Each row has a name. After each piece below comes the name of the row it's from, unless a question asks for something else. Each question is about the rows just above it.

L: [221 138 152 138 159 169 125 142 143]
C: [165 159 169 169 102  93 152 145 138]
F: [165 120 125  88 106 114 124 145 138]
[169 169 102  93 152 145] is in which row? -> C
[165 120 125  88 106 114 124 145 138] is in which row? -> F
q: [138 152 138 159 169 125] -> L
The row with [165 159 169 169 102  93 152 145 138] is -> C

B: [189  73  69  37 109 168  91 124 189 130 145  64  72 148  99 152 125 125
 118  69 121  68  76]
G: [189  73  69  37 109 168  91  58 189 130 145  64 157  85 117  94 102 121
 144 158  59 149 144]
M: [189  73  69  37 109 159  97  58 189  68 145  64  72 148  99 152 125 101
 118  69 121  68  76]
W: [181  78  58 125 104 164  95  59 182 130 144  64  71 147 102 144 126 104
 113  68 122  74  81]
N: [125  83 145 165 199  70  71 192 104  61  61 196 198  62  69 178  61  67
 196 198  62 124  81]
Which row holds [101 118  69 121]? -> M
q: [189  73  69  37 109 168  91 124 189 130 145  64  72 148  99 152 125 125
 118  69 121  68  76] -> B
The row with [125  83 145 165 199  70  71 192 104  61  61 196 198  62  69 178  61  67
 196 198  62 124  81] is -> N
q: [189  73  69  37 109 168  91  58 189 130 145  64 157  85 117  94 102 121
 144 158  59 149 144] -> G
q: [181  78  58 125 104 164  95  59 182 130 144  64  71 147 102 144 126 104
 113  68 122  74  81] -> W

Q: [ 53 169 153  66 121  51 153 130  88  53 172 124  89 109  97 166  91  58
 166 132 154 128 138 134  85 171 162 152  91 152]
E: [ 71 120 146 121 123 134  87 120  86  82  96 188 134 131 180 153 131 137
 132 154 112 163 107 125 139 123 117 158 117 125]
T: [154 182 100 105 128 106 114 133 137  87 152 137 134 107 163 153 131  98
 188 154 153 132 180 151 114 190 154 119 115 159]
q: [ 71 120 146 121 123 134  87 120  86  82  96 188 134 131 180 153 131 137
 132 154 112 163 107 125 139 123 117 158 117 125] -> E
Where do [137 134 107 163 153 131  98 188 154 153 132 180] appear? -> T
q: [ 53 169 153  66 121  51 153 130  88  53 172 124  89 109  97 166  91  58
 166 132 154 128 138 134  85 171 162 152  91 152] -> Q
q: [154 182 100 105 128 106 114 133 137  87 152 137 134 107 163 153 131  98
 188 154 153 132 180 151 114 190 154 119 115 159] -> T

P: [ 58 129 100 129 126 129 125]
X: [127 128 173 128 126 126 129]
A: [134 125 129 173 126 126 126]
Y: [ 58 129 100 126 128 128 127]
Where do [128 173 128 126] appear? -> X
q: [ 58 129 100 126 128 128 127] -> Y
q: [ 58 129 100 129 126 129 125] -> P
q: [100 129 126] -> P
The row with [128 128] is -> Y
Which row holds [173 128 126 126 129]? -> X

sobi: [152 113 121 144]
mogan: [111 150 137 126]
tobu: [118 123 122 149]
Bogol: [139 203 119 105]
riri: [140 151 149 123]
gef: [148 101 116 123]
pup: [118 204 152 119]
fad: [155 203 123 139]
mik: [156 110 140 131]
kiv: [136 131 144 121]
The row with [151 149 123] is -> riri
Shared by pup and Bogol: -> [119]
Which value is in both sobi and pup? -> [152]
Which value is in both riri and gef? -> [123]
q: [101 116] -> gef
The one value in fad and gef: -> [123]
Where do [144 121] appear? -> kiv

situb: [137 122  56  75]
Zuro: [190 138 164 157]
kigi: [181 143 193 194]
Dul: [102 121 103 122]
bilab: [127  88 131 153]
Zezuz: [140 127 150 123]
fipit: [139 127 117 158]
mabo: [111 130 111 115]
purob: [ 86 111 123  50]
zan: [143 156  96 130]
kun: [151 147 141 178]
zogu: [ 69  77 139  92]
Which value is in both bilab and Zezuz? -> [127]
q: [137 122  56] -> situb
Shared by Zezuz and purob: -> [123]

zese: [146 140 123 112 147]
zofi: [130 135  95 119 133]
Lepus: [156 190 126 153 123]
pegi: [107 136 125 143 143]
Benu: [154  82  95 151 129]
Fetu: [137 114 101 116 119]
Vuzi: [124  84 122 153 140]
Kob: [122 109 148 133 139]
dag: [139 142 135  61  89]
Peme: [142 190 166 122 179]
Davig: [176 159 177 154 115]
Sas: [148 129 122 123 143]
The one value in Sas and zese: -> [123]
Shared by Benu and Davig: -> [154]
Which value is in both dag and Peme? -> [142]
q: [130 135] -> zofi
[125 143 143] is in which row? -> pegi
The row with [116 119] is -> Fetu
q: [156 190 126 153] -> Lepus

K: [137  79 174 120  88 138 106 102]
H: [ 53 198 204 117  53 159 193  79]
S: [173 121  74  84 138 182 168 116]
D: [138  74  44  76 197 198 205 157]
Shared by D and H: -> [198]
The row with [138  74  44  76 197 198 205] is -> D
The one value in D and K: -> [138]

